Here is a tiny trained network, its code and every weight. The questions are about switching its units off for an input and a target symbol, where a switched-off unit gives its printed mean instead of its output.

import numpy as np


def w(rows, s, z=0):
    codes = np.array(rows[::2]) - 128.0
    scale = np.full(codes.shape[1], s)
    scale[-1] = z or s
    return codes * scale


def f(y):
    return np.maximum(y, 0)


def softmax(a):
    e = np.exp(a - a.max(-1, keepdims=True))
    return e / e.sum(-1, keepdims=True)


def log_softmax(a):
    a = a - a.max(-1, keepdims=True)
    return a - np.log(np.exp(a).sum(-1, keepdims=True))


def net(x, mask):
    ids = ['ΓΞΨαβδεηθλμστφω'.index(c) for c in x.split()]
    T = len(ids)
    res = E[ids] + P[:T]
    r = res
    for j in range(2):
        rows = slice(2 * j, 2 * j + 2)
        q, k, v = (r @ M[0][rows].T for M in (Q, K, V))
        z = softmax(np.where(np.tri(T) > 0, q @ k.T / 2**0.5, -1e9)) @ v
        o = O[0][rows]
        res = res + np.where(mask[j], z, o[:, -1]) @ o[:, :-1]
    y = f(res @ A[0][:, :-1].T + A[0][:, -1])
    res = res + np.where(mask[2:10], y, B[0][:, -1]) @ B[0][:, :-1]
    return log_softmax(res[-1] @ U[:, :-1].T + U[:, -1])


Q, K, V, O, A, B = {}, {}, {}, {}, {}, {}
E = w([
[127,223,125,70,56],'Γ',
[142,132,122,130,47],'Ξ',
[161,191,134,155,180],'Ψ',
[117,113,15,204,83],'α',
[70,137,82,148,126],'β',
[80,138,59,90,140],'δ',
[87,198,196,82,201],'ε',
[116,108,23,210,80],'η',
[102,92,245,47,105],'θ',
[172,192,113,167,238],'λ',
[181,175,116,164,168],'μ',
[249,158,177,66,169],'σ',
[246,42,115,181,75],'τ',
[172,75,100,82,196],'φ',
[156,187,136,154,182],'ω',
],0.013)
P = w([
[116,143,166,215,154],'0',
[121,154,156,184,162],'1',
[122,155,130,158,164],'2',
[121,158,116,141,171],'3',
[123,160,102,119,169],'4',
[128,164,82,102,169],'5',
[126,161,78,80,163],'6',
[123,161,61,62,170],'7',
[125,167,53,41,167],'8',
[125,162,39,18,165],'9',
[125,165,27,1,163],'10',
],0.0072)
Q[0] = w([
[115,88,77,127,77],'head 0',
[140,21,147,155,76],'head 0',
[192,190,113,79,254],'head 1',
[103,147,77,133,157],'head 1',
],0.017)
K[0] = w([
[124,113,99,154,102],'head 0',
[150,105,142,194,132],'head 0',
[127,135,116,5,152],'head 1',
[102,134,88,108,127],'head 1',
],0.026)
V[0] = w([
[171,86,73,111,11],'head 0',
[193,111,109,210,192],'head 0',
[117,251,143,181,68],'head 1',
[36,116,62,126,123],'head 1',
],0.011)
O[0] = w([
[221,102,117,216,46,35],'head 0',
[102,2,20,46,125,96],'head 0',
[92,210,34,57,48,48],'head 1',
[17,109,114,230,105,255],'head 1',
],0.0063,0.0046)
A[0] = w([
[95,165,80,173,110,203],'neuron 0',
[162,221,225,50,160,114],'neuron 1',
[86,77,198,175,180,226],'neuron 2',
[107,245,113,140,136,80],'neuron 3',
[138,99,153,57,67,255],'neuron 4',
[131,100,84,168,1,188],'neuron 5',
[112,138,147,139,140,101],'neuron 6',
[104,164,114,136,55,178],'neuron 7',
],0.0089,0.0072)
B[0] = w([
[106,201,138,177,125,243],'neuron 0',
[154,7,56,158,76,206],'neuron 1',
[107,120,184,199,159,255],'neuron 2',
[90,65,56,179,1,194],'neuron 3',
[124,178,254,60,51,174],'neuron 4',
[179,134,80,78,211,193],'neuron 5',
[120,131,115,121,159,138],'neuron 6',
[188,163,160,127,173,189],'neuron 7',
],0.008,0.0089)
U = w([
[178,120,115,183,17,60],'Γ',
[170,255,190,29,148,255],'Ξ',
[167,70,181,147,228,154],'Ψ',
[187,150,24,137,191,58],'α',
[10,209,161,187,142,176],'β',
[136,120,132,127,127,59],'δ',
[70,16,53,114,85,115],'ε',
[137,119,130,119,119,52],'η',
[97,97,243,107,51,150],'θ',
[135,116,131,117,120,57],'λ',
[109,119,108,80,122,113],'μ',
[77,124,88,28,194,72],'σ',
[223,60,90,91,113,174],'τ',
[104,123,103,66,122,126],'φ',
[176,67,106,185,100,67],'ω',
],0.0081,0.0045)

Each question gives the input, a string of symbols that net reads in full, and the target symbol t.
The units are the heads (2 rows each of Q, K, V and O) and the neurons (one row each of A and B). Each row of codes is followed by its name. A weight is (code - 128) times the scale printed after its matrix; where a second scale follows, it is the last column's (O, A, B and U).
mask holds one flag per unit, heads first, then neurons. A switched-off unit (its flag False) gives its mean, the last column of its rows in O or B, instead of its output. The means were averaged over made-up inputs and are rounded, as every weight is.
A unit's drop is (log p(t) with every unit on - log p(t) with that unit switched off) / (log p(t) with every unit on - log p(t) with every unit switched off).
The circuit of an input: a set's keep is (log p(t) with only the set's units on - log p(t) with every unit switched off) / (log p(t) with every unit on - log p(t) with every unit switched off). Starting from all 10 units, units are removed one at a time, each time the one whose removal leaves the highest keep (on an exact tie, the one counted first), for as long as the keep stays at least 0.8.
units of the circuit, in order: the units of the circuit, biggest drop first
most important unit: the unit with the biggest drop
top k neurons: the k neurons with the biggest drops, biggest first
heads that matter: for each layer, one digit per head in row order, 1 if its drop is at least 0.15 and else 0, layers parted by /
drop when u is switched off: that unit's drop, to one decimal
input δ φ μ, target Ψ: units of the circuit, in order : (head 1; neuron 3)
input θ λ δ Ψ μ φ τ, target τ: top 2 neurons : (neuron 5; neuron 0)
input α δ Γ, target Γ: units of the circuit, in order : (neuron 3; head 0; head 1)
input λ α α φ δ λ Ξ Ξ ε ω, target ε: heads that matter : 10
input δ φ φ φ δ Γ Ξ δ ε Γ, target Γ: heads that matter : 10
input φ λ θ Ξ φ φ Ξ λ φ, target Ψ: heads that matter : 01
input β ε Ψ, target ε: units of the circuit, in order : (neuron 1; head 0; head 1; neuron 3)
input Ξ δ Γ δ δ φ Ψ, target Ψ: units of the circuit, in order : (head 1)
input λ φ Ξ λ φ φ δ δ δ Γ ω, target Γ: units of the circuit, in order : (head 0; neuron 3; head 1)
input Ψ φ δ α θ θ λ, target ω: top 2 neurons : (neuron 1; neuron 3)
input δ δ δ δ Ψ Ξ μ λ, target β: units of the circuit, in order : (head 1; neuron 1; neuron 5)
input Ψ τ δ φ δ φ φ Γ φ Ξ, target Ξ: units of the circuit, in order : (neuron 4; neuron 3; head 1)
input δ θ φ θ Ψ, target ω: units of the circuit, in order : (neuron 1; head 0; head 1; neuron 3)
input τ Ξ δ δ τ, target τ: most important unit : head 0
input α Γ Ψ, target Γ: units of the circuit, in order : (head 1; neuron 3; head 0)
input δ δ δ δ ε Ψ, target ε: units of the circuit, in order : (neuron 1; head 0; neuron 3; head 1)
input δ θ Ξ δ α δ δ Ξ φ δ Ψ, target β: units of the circuit, in order : (head 1; neuron 5; neuron 1)
input φ φ δ ε λ, target ε: units of the circuit, in order : (neuron 1; head 0; neuron 3; head 1)
input λ θ φ ω, target Ψ: top 2 neurons : (neuron 2; neuron 0)
input θ δ φ, target Ψ: units of the circuit, in order : (head 1; neuron 2)
input ε ε α φ μ φ δ Ξ λ δ β, target β: most important unit : head 1
input δ τ φ λ Ξ, target Ξ: top 2 neurons : (neuron 4; neuron 1)
input Γ ω φ ε σ α α δ Ψ, target β: drop when head 1 is switched off : 1.2
input φ δ δ δ Γ ω ω Ψ, target Γ: drop when neuron 3 is switched off : 0.4
input μ τ σ φ δ φ Ξ ε σ, target τ: drop when head 1 is switched off : 0.5
